In the rows, 128 means zero.
Each row of numbers belongs to one of the things below and depends on some of the facts about them. Some rows are named. Which thing is each other row?

Some facts about the things:
Φ: belongs to class; β: refers to; ε: is of sort
pleba: Φ 349; β zuzus sabom nesim; ε a
drogeplok: Φ 58; ε c
tofles: Φ 349; β plugrum ritra trusta draskal; ε a
grifos: Φ 349; ε c
skeru: Φ 497; ε c
flobra: Φ 58; ε c
grinak: Φ 349; β suzo kluga; ε c
moris: Φ 497; ε a
keplas: Φ 349; β ristum gidrum; ε a
tukur: Φ 349; β dronon tenim graplus; ε a
pestan: Φ 349; β plame fule; ε b
stide: Φ 349; ε b
leskeba: Φ 349; ε b
drubririn: Φ 58; ε a
klofel: Φ 349; ε b
rostam: Φ 58; ε c
brason: Φ 497; β saklon deplun sasoke; ε b
giflabri: Φ 349; ε a
radudre: Φ 349; ε c
sabom: Φ 349; ε d
gana: Φ 349; ε c
novamus: Φ 58; ε a
klazen: Φ 58; β ridron; ε d
zuzus: Φ 58; ε d
segrene: Φ 349; ε c
dretas: Φ 349; ε b
nesim: Φ 58; ε b
sasoke: Φ 497; ε a
graken: Φ 58; β trokim dronon; ε b
fegetres: Φ 497; β trokim trilem skitom forus; ε a
gilun: Φ 349; β varan; ε a
gufleke: Φ 349; ε c
pimum: Φ 58; ε a
puna: Φ 58; ε a
nirak: Φ 349; ε a
liflak: Φ 497; ε a
bunorer: Φ 497; β pedrom nirak brizor skoplim flopla kleskos; ε a
plivuflem: Φ 349; ε b
nivas: Φ 349; β rostam mudrul fekle puna faflil varan; ε a
dozu: Φ 349; β grifos trilem dretas brasi; ε a
mapen: Φ 58; ε a
balodris: Φ 58; ε a
trimuklom: Φ 497; ε b
stiba: Φ 58; β vuzir; ε b
varan: Φ 497; ε a
matus: Φ 58; β dronon ketrokas klilum kleskos brasi vapi klofel bretre; ε b
grono: Φ 349; ε a
greze: Φ 349; ε d
skedran: Φ 497; ε b
zogro: Φ 497; β brasi; ε a
stugril: Φ 497; β rustol gidro; ε a
faflil: Φ 349; ε c
trigripa: Φ 58; β plaplu brizom pedrom pakluk novamus skedran; ε a
pedrom: Φ 58; ε a
ketrokas: Φ 349; ε c
brasi: Φ 349; ε b
plise: Φ 349; β fluban keplak; ε a
flakor: Φ 349; ε b
nesker: Φ 349; β segrene; ε a
grubur: Φ 349; ε a
fuskes: Φ 349; ε a
stofir: Φ 58; ε a
dinam: Φ 349; β novan grono gidro vezinen; ε a
trokim: Φ 497; ε a
novan: Φ 349; ε c
grotron: Φ 497; ε b
kleskos: Φ 58; ε a
drusketro: Φ 349; β rofal kastam; ε a
groskitro: Φ 349; β dralun liflak grono giflabri befu; ε b
gresta: Φ 497; β nirak saklon; ε d
graplus: Φ 58; ε b
stutro: Φ 349; ε a
gulol: Φ 349; β vuzir zuzus grubur gristuste mube; ε d
teler: Φ 58; β brizom greze fifeflek gana; ε a
fluflezi: Φ 349; ε a
suzo: Φ 58; ε c
gomim: Φ 349; ε a
dronon: Φ 349; ε a
trolak: Φ 58; ε b
maskegos: Φ 349; β ristum rigam; ε a
pubra: Φ 349; ε b
moklek: Φ 497; β grono stofir; ε a
klefes: Φ 349; ε a
somo: Φ 349; β trolak plivuflem ritra balodris; ε b
genos: Φ 497; β pimum puna fluflezi plivuflem skoplizan; ε a
forus: Φ 58; ε b
klilum: Φ 497; ε a
ditum: Φ 349; ε a
pliloflo: Φ 497; ε c
druzus: Φ 349; ε d
rubor: Φ 349; β draskal; ε a
ridron: Φ 349; ε a
rustol: Φ 58; ε b
nobulen: Φ 349; β dokel dostu noste; ε b
tropepil: Φ 349; β liflak graplus stogrem dulok; ε c
gidrum: Φ 349; ε b
keplak: Φ 58; ε b
skikli: Φ 349; β moris segrene plugrum dokel; ε a
mudrul: Φ 349; ε b
dedrus: Φ 349; β grotron giflabri flakor keplak; ε c
skitom: Φ 349; ε b
gidro: Φ 58; ε a
plugrum: Φ 349; ε a
zeza: Φ 497; β fuskes gufleke; ε c
gafefir: Φ 58; ε a
dulok: Φ 58; ε a
kastam: Φ 349; ε a
mabre: Φ 497; β stutro rifigrok papim; ε d
stazam: Φ 349; β rostam grifos leskeba pilor lekles; ε a
trusta: Φ 349; ε c
ritra: Φ 349; ε a
drogral: Φ 349; ε a
dokel: Φ 349; ε a
gapon: Φ 349; ε c
draskal: Φ 58; ε b
paklo: Φ 497; ε c
bese: Φ 497; ε c
mube: Φ 349; ε c
pilor: Φ 349; ε d
papim: Φ 497; ε c
grodrel: Φ 349; β rofal rigam drubririn; ε a
fekle: Φ 349; ε a
rifigrok: Φ 497; ε a
mavi: Φ 497; β gapon leskeba klilum trimuklom draskal; ε a
meda: Φ 58; β pimum ridron; ε a
saklon: Φ 58; ε a
fluban: Φ 349; ε a
ristum: Φ 349; ε a
dralun: Φ 58; ε d
deplun: Φ 58; ε c
kluga: Φ 349; ε a
petok: Φ 497; β greze ristum druzus radudre pubra; ε d
plame: Φ 349; ε d
skoplizan: Φ 58; ε a
fifeflek: Φ 497; ε b
mutrir: Φ 349; β skeru radudre balodris; ε c
befu: Φ 349; ε b
dogas: Φ 349; ε a
fule: Φ 58; ε b
vedror: Φ 58; β rostam fuskes; ε b
vuzir: Φ 349; ε a
plaklok: Φ 58; β stutro grubur; ε a
dostu: Φ 349; ε b
tenim: Φ 349; ε a
plaplu: Φ 349; ε a
pluban: Φ 58; β fluflezi gidro flopla; ε b
bretre: Φ 349; ε c
tiplek: Φ 497; β drogral druzus mube; ε a
brizom: Φ 58; ε c
flopla: Φ 58; ε a
stilor: Φ 497; β flakor; ε a
rigam: Φ 349; ε d
siku: Φ 349; β pakluk ditum klefes brizor fluka; ε c
rofal: Φ 349; ε c
vezinen: Φ 58; ε a
vapi: Φ 497; ε a
noste: Φ 58; ε b
klebi: Φ 497; β mudrul paklo giflabri kluga draskal; ε a
stogrem: Φ 58; ε c
pakluk: Φ 349; ε a
trilem: Φ 349; ε a
klokes: Φ 349; β plame fifeflek; ε a
skoplim: Φ 349; ε d
gristuste: Φ 58; ε a
zavu: Φ 349; ε b
traska: Φ 58; β trolak duvo rigam gufleke; ε a
fluka: Φ 497; ε a
duvo: Φ 349; ε c
brizor: Φ 349; ε c
lekles: Φ 58; ε a

Named rows:
[122 134  88 118 149 130 173 145 151 123  85 129 132 127 138 103 193 122
 115 116 155 177 138 117 184  94  99 124 128 126 149 129  93 151 137 116
 179 138 103] -> trigripa
[131 117 121 120 109 141 148 109 134 115  73 130 136 126 134 139 167 122
 115 103 126 149 108 112 128 120  74  99 142 144 134  82  85 126  95 116
 169 139 120] -> rofal
[150 142  91 121 131 113 155 109 132 103  86 129 132 128 129 101 166 135
 115 112 172 164 128 126 131  92  77 100 130 114 130 126  85 135 119 105
 175 167 107] -> tukur
[147 123  87 121 132 140 147 166 137 114  79 130 138 139 178 104 169 123
 130 124 159 167 126 114 174  97  89 120 131 114 141 116  96 139 118 102
 173 140 104] -> saklon
[135 135  97 121 141 112 147 110 132 102  81 128 132 129 130 106 166 140
 114 120 134 163 135 117 132  92  77 104 129 112 131 139  85 143 115 107
 177 172 109] -> nivas
[129 118 122 121 110 136 143 108 133 119  74 131 136 128 132 146 163 124
 115 103 125 149 106 112 128 116  74  98 136 140 135  84  86 130  96 116
 171 137 127] -> gufleke
[141 125  86 120 136 137 153 161 140 120  79 131 140 131 183 104 172 122
 123 117 157 169 126 115 180  98  94 121 131 124 140 118  94 142 129 101
 175 143 103] -> novamus
[179 124 102 120 110 123 123 159 164 124  90 129 154 121 148 102 148 125
 114 102 127 149 107 132 127  91  74 102 130 132 143  75  89 118  96 101
 221 133 110] -> trimuklom
[116 119  91 119 108 110 120 110 132 103 116 157 148 128 147 115 153 128
 115 102 124 150 107 112 129  92  73  97 129 145 129 105  87 115 142 103
 170 157 169] -> rigam
[149 130  92 127 124 116 133 110 130  95  78 128 153 145 160 105 153 125
 117 111 154 153 125 117 136  95  78 101 129 115 131 127  85 130 113 103
 173 184 110] -> ridron
[147 122 101 122 111 115 132 108 132 113 112 130 158 127 146 110 149 135
 111 102 140 149 104 121 125  89  71 101 139 145 129  78  88 116  96 103
 193 161 102] -> skitom
[162 164  92 118 147 114 123 140 153 108  78 128 133 123 129 100 164 127
 123 111 125 162 146 118 150  99  87 108 128 114 144 116  85 149 114 104
 190 143 140] -> genos
[147 126  88 121 135 140 144 158 141 115  79 131 143 127 182 105 174 124
 134 122 157 167 126 116 173 102  93 121 129 115 141 116  93 141 124 102
 178 144 103] -> flopla
[148 115 111 122 111 141 146 108 135 123  73 131 132 127 129 142 164 124
 115 104 126 149 107 114 127 112  76  97 144 132 140  83  85 131  95 114
 171 135 109] -> gapon
[131 117 110 121 111 146 146 109 131  98  75 134 135 122 130 141 196 121
 116 103 127 149 108 114 127 131  75  98 144 144 143  91  87 124  94 104
 170 137 108] -> novan
[131 124  88 121 139 135 145 163 138 116  77 130 137 157 167 102 157 125
 128 133 139 165 129 116 177  93  78 131 129 112 132 119 104 140 107 104
 176 145 106] -> drubririn
[128 124  87 119 125 126 160 128 172 140 132 130 133 125 128 106 160 134
 114 107 131 151 105 136 128  91  73 115 131 155 155  77 109 120  95 130
 246 132 100] -> matus

Which thing is each row?
No name comes twice in this set of rows, the named rows included.
[127 120  88 119 117 131 153 141 165 132 124 129 135 126 132 106 158 133
 111 110 132 151 106 133 128  92  72 116 132 154 149  78 113 119  97 120
 234 136  99] => graken
[113 117  88 121 105 115 121 176 156  95 115 188 133 124 131 104 190 123
 138 117 125 153 108 116 147  91  74  99 128 141 144 104 104 117 122 100
 173 131 114] => dralun
[161 125 104 121 110 128 121 171 163  97  79 130 163 120 153 104 152 124
 115 103 126 148 108 130 126  96  75 103 131 138 142  76  88 116  93 101
 229 141 110] => grotron
[122 118  90 124 108 110 122 110 133 112 127 160 133 125 129 118 150 134
 117 103 126 153 105 116 128  90  75  96 131 134 129 102  86 116 144 101
 173 140 152] => pilor
[116 125  88 118 152 124 160 140 145 122  81 129 131 142 133 101 172 133
 122 135 127 170 137 114 179  91  79 136 128 111 140 130 103 152 110 122
 177 138 106] => traska
[118 125  90 117 112 132 150 166 160 110 115 129 142 125 150 105 167 133
 113 113 129 149 106 118 137  92  73 122 131 157 138  80 121 116  94 125
 214 134 105] => stiba
[176 167  90 119 141 124 140 155 154 122  79 128 132 124 132  99 170 121
 116 103 134 172 138 125 151  96 101 102 131 114 151 107  84 154 138 105
 186 136 114] => bunorer
[153 121  89 129 140 132 140 155 137 127  80 129 134 153 149 103 151 127
 138 136 141 167 125 117 167  92  78 123 129 111 135 111 100 144 106 101
 176 136 104] => lekles
[116 121  89 116 116 129 149 120 172 113 108 129 153 126 148 110 187 124
 113 108 128 148 107 121 137  92  73 123 130 167 156  81 109 117  98 113
 251 134  99] => pluban
[117 119 121 118 119 131 164 107 133 116  76 130 133 121 129 138 187 123
 113 104 124 150 110 113 129 115  75 100 131 148 142  94  87 138  97 138
 171 135 125] => mutrir
[117 136  89 119 130 137 164 177 137 107  86 130 132 147 130  99 178 130
 117 136 155 162 134 117 175  92  77 128 132 116 133 120 103 135  99 121
 174 140 104] => plaklok
[146 114  95 121 111 143 155 107 134 122  74 128 138 123 144 147 182 121
 114 102 130 150 106 113 129 124  84  96 150 169 147  83  84 132  96 105
 171 137 107] => brizor
[158 121 113 118 111 158 129 190 148 122  72 137 131 122 131 104 169 122
 114 102 126 149 107 113 130 127  75 101 145 140 148  82  86 126  92 118
 171 136 145] => papim
[131 120 113 120 111 114 125 105 135 102  96 128 183 127 177 125 150 128
 112 103 127 148 108 117 126  91  72 101 130 148 130  79  86 119  96 100
 194 177 106] => plivuflem

Now the same things, written a new way:
Named rows:
[153 154 150 129 114 137 147 106  66  98 146 118  68 144 161 117  85 114
 202 148 162  91 163 110 116 110 144  67 146 140 193 160 139 145 185  96
 210 107  99] -> fifeflek
[132 131 105 115 129 157 136 126 144 144 112 116 198 100 157 125 158 134
  97  85 116 130 142 121 140 170 147 163 120 131 124 116 138 146 102 145
  76 136 141] -> dinam
[142 157 130 110  76 122 138 109 142 142 143 148 180 126 129 136 149 140
 110  76 141 120 137 100 152  90 128 128 117 114 133 123 144 145 126 154
  84 166 162] -> varan
[ 76  33  50  78 136  77 136 132  64  97 122 145 108 135  80 144 166 125
 140 218 108  89  79  90  99 108 106 170 105 155 164 123 125 117 154  89
 145 124 112] -> pilor
[121  93 188 179 163 103  94 171 120 110 148 131  50 149 104 135 110 123
  99 169  50 194 101 164 133  97  84 159 133 112  72 101 105 119 106 126
 188 105 143] -> ketrokas
[130 147  99 130 111 138 153 108 155 157 131 111 188 109 138 141 152 135
 102 103 128 131 147  89 135 154 126 166 113 124  91 128 136 139  96 154
  87 123 156] -> grono
[139 147 125 142 132 131 160 113  79 113 143  76  77 136 147 103 108 124
 189 188 173 119 139 133 107 148 168 106 140 142 159 132 142 147 160  86
 220  75  88] -> skitom
[146 151 134 134 147 160 136 122  95 111 106 110  90 146 170  98  78 121
 202 152 172 101 119 157 113 170 138  62 147 186 197 135 135  99 184  95
 191  90 102] -> pluban
[127 159 107 124 120 124 130 115 177 163 114 135 189 121 133 134 126 141
 120  86 154 118 127 114 137 152 113 119 110 137 111 137 129  96 113 159
  61 143 164] -> stofir
[107 169 108 140 112 123 120 128 162 144 119 157 176 117 122 124 114 151
 114  80 154 108 132 113 141 178 124 117 113 127 128 160 123 114 101 162
  76 144 176] -> pedrom
[132  77 196 158 169 149  91 172 132 102 121 145  51 147 110 135 122 101
  87 152  43 184 110 180 131  95  93 150 151 116  82 100 103 127 117 119
 169 119 100] -> mutrir
[130  91 192 171 156 113 104 163 128 115 142 133  53 156 100 138 119 119
  93 167  54 193  95 165 133  84  78 159 137 113  63  97 107 119 113 127
 185 103 132] -> gapon
[119  95 192 184 156 125  96 171 119 101 135 149  46 147 111 137  96 113
  93 157  37 178 119 148 133 115  75 157 136 117  74 125 100 123 101 135
 191  96 150] -> brizor
[ 71  30  49  87 141  94 129 131  71  87 115 156  98 128  82 151 152 110
 138 208 100  73 106  77  91 119 103 164 112 144 164 156 109 125 146  96
 140 125  99] -> greze
[115 169 107 133 115 120 124 122 169 149 120 148 182 118 121 128 119 150
 120  88 158 112 130 116 138 164 124 117 116 125 119 151 125 111 104 161
  70 149 169] -> saklon
[ 82   4  50  60 178  86 113 138  66  94 113 131 111 119 110 147 157 108
 143 201  90  88 103 107  85 117 128 156 114 145 178 139 116 117 153  78
 119 147  79] -> gulol
[139  72 192 164 187 127  89 172 121 113 129 117  67 144 137 138 114 106
  99 153  29 198 105 178 131 103  85 154 140 126  79  90 105 109 118 120
 169 113 127] -> tropepil

Which thing is each row?
No name comes twice in this set of rows, the named rows included.
[145 167 137 136 122 151 154 105 116 117 116 118  69 157 127 108  85 116
 202 175 201  97 121 144 108 133 134  59 147 167 167 148 131 108 181 100
 192  87  81] => trolak
[150  84 220 146 144 120  82 170 117  98 137 168  53 161 120 142 110 107
 101 125  48 179 103 175 144  40  78 120 150 115 108  96 109 115 147 126
 168 153 128] => zeza
[152 150 129 139 122 155 176 100  92 118 131  80  81 143 146 112 116 115
 189 189 173 119 130 122 108 129 143 108 140 162 147 122 145 138 170  92
 217  62  81] => mudrul
[139 163 132 140 143 142 143 109 105 116 122 104  74 148 143 108  72 120
 206 170 191  99 132 142 106 150 141  56 144 164 168 155 131 102 179  98
 190  88  95] => fule
[117 148 105 129 113 119 140 122 144 152 139 109 186 102 129 126 156 147
 105 102 137 134 141 109 135 150 152 163 113 107 107 129 140 148  90 144
  92 131 151] => tenim
[125  87 192 172 165 132  94 163 129 101 133 149  42 147 104 144 104 104
  89 156  43 178 123 153 128  99  82 155 146 108  67 124  95 124 106 131
 179 106 125] => gana
[140 134 132  88 111 126 115 123 138 134 139 140 181 109 145 134 146 133
 113  60 131 118 160 120 142 105 162 115 129  95 152 137 134 152 123 141
  63 189 131] => tiplek
[148 134 135 124 133 182 158 120  87 102 115  93  84 137 154 100 122 108
 183 173 163 114 132 153 110 150 169 100 155 164 176 116 142 153 171  83
 208  81  52] => somo
[128 151 102 124 103 138 153 110 156 158 130 114 186 108 127 132 163 139
 103 104 141 132 136 103 138 141 137 164 118 116  96 115 137 147  97 152
  86 127 143] => kluga
[121 135 108 110 111 140 135 137 144 146 124 118 191 104 130 113 176 147
  97  91 139 139 120 142 142 152 169 159 124 117 131  94 143 159 101 140
  82 148 129] => stazam
[119 150 116 114 133 145 107 137 163 139 106 152 181 111 131 119 123 142
 113  70 149 109 133 145 139 175 147 108 127 123 146 143 124 118 112 153
  55 163 141] => teler
[147 157 138 127 137 149 140 120 107 118 112 107  81 150 145  95  94 124
 202 169 193 106 109 172 111 141 149  57 146 173 187 125 140 101 187  88
 189  96  80] => vedror
[112 149 111 118 132 143 102 144 156 137 105 157 185 109 141 113 122 148
 115  68 140 111 131 146 142 187 146 111 122 135 156 142 126 114 109 150
  58 159 155] => trigripa
[153 136 130  97 101 136 126 123 135 145 127 135 200 118 160 129 159 137
 108  64 126 128 128 124 151 104 143 127 122 127 155 102 150 142 136 143
  69 176 153] => klebi
[ 70  33  44  91 145  84 129 141  53  81 119 156 107 128  99 142 146 123
 141 205  91  78  97  77 101 142  98 174 105 159 178 144 119 120 145  91
 151 118 131] => skoplim

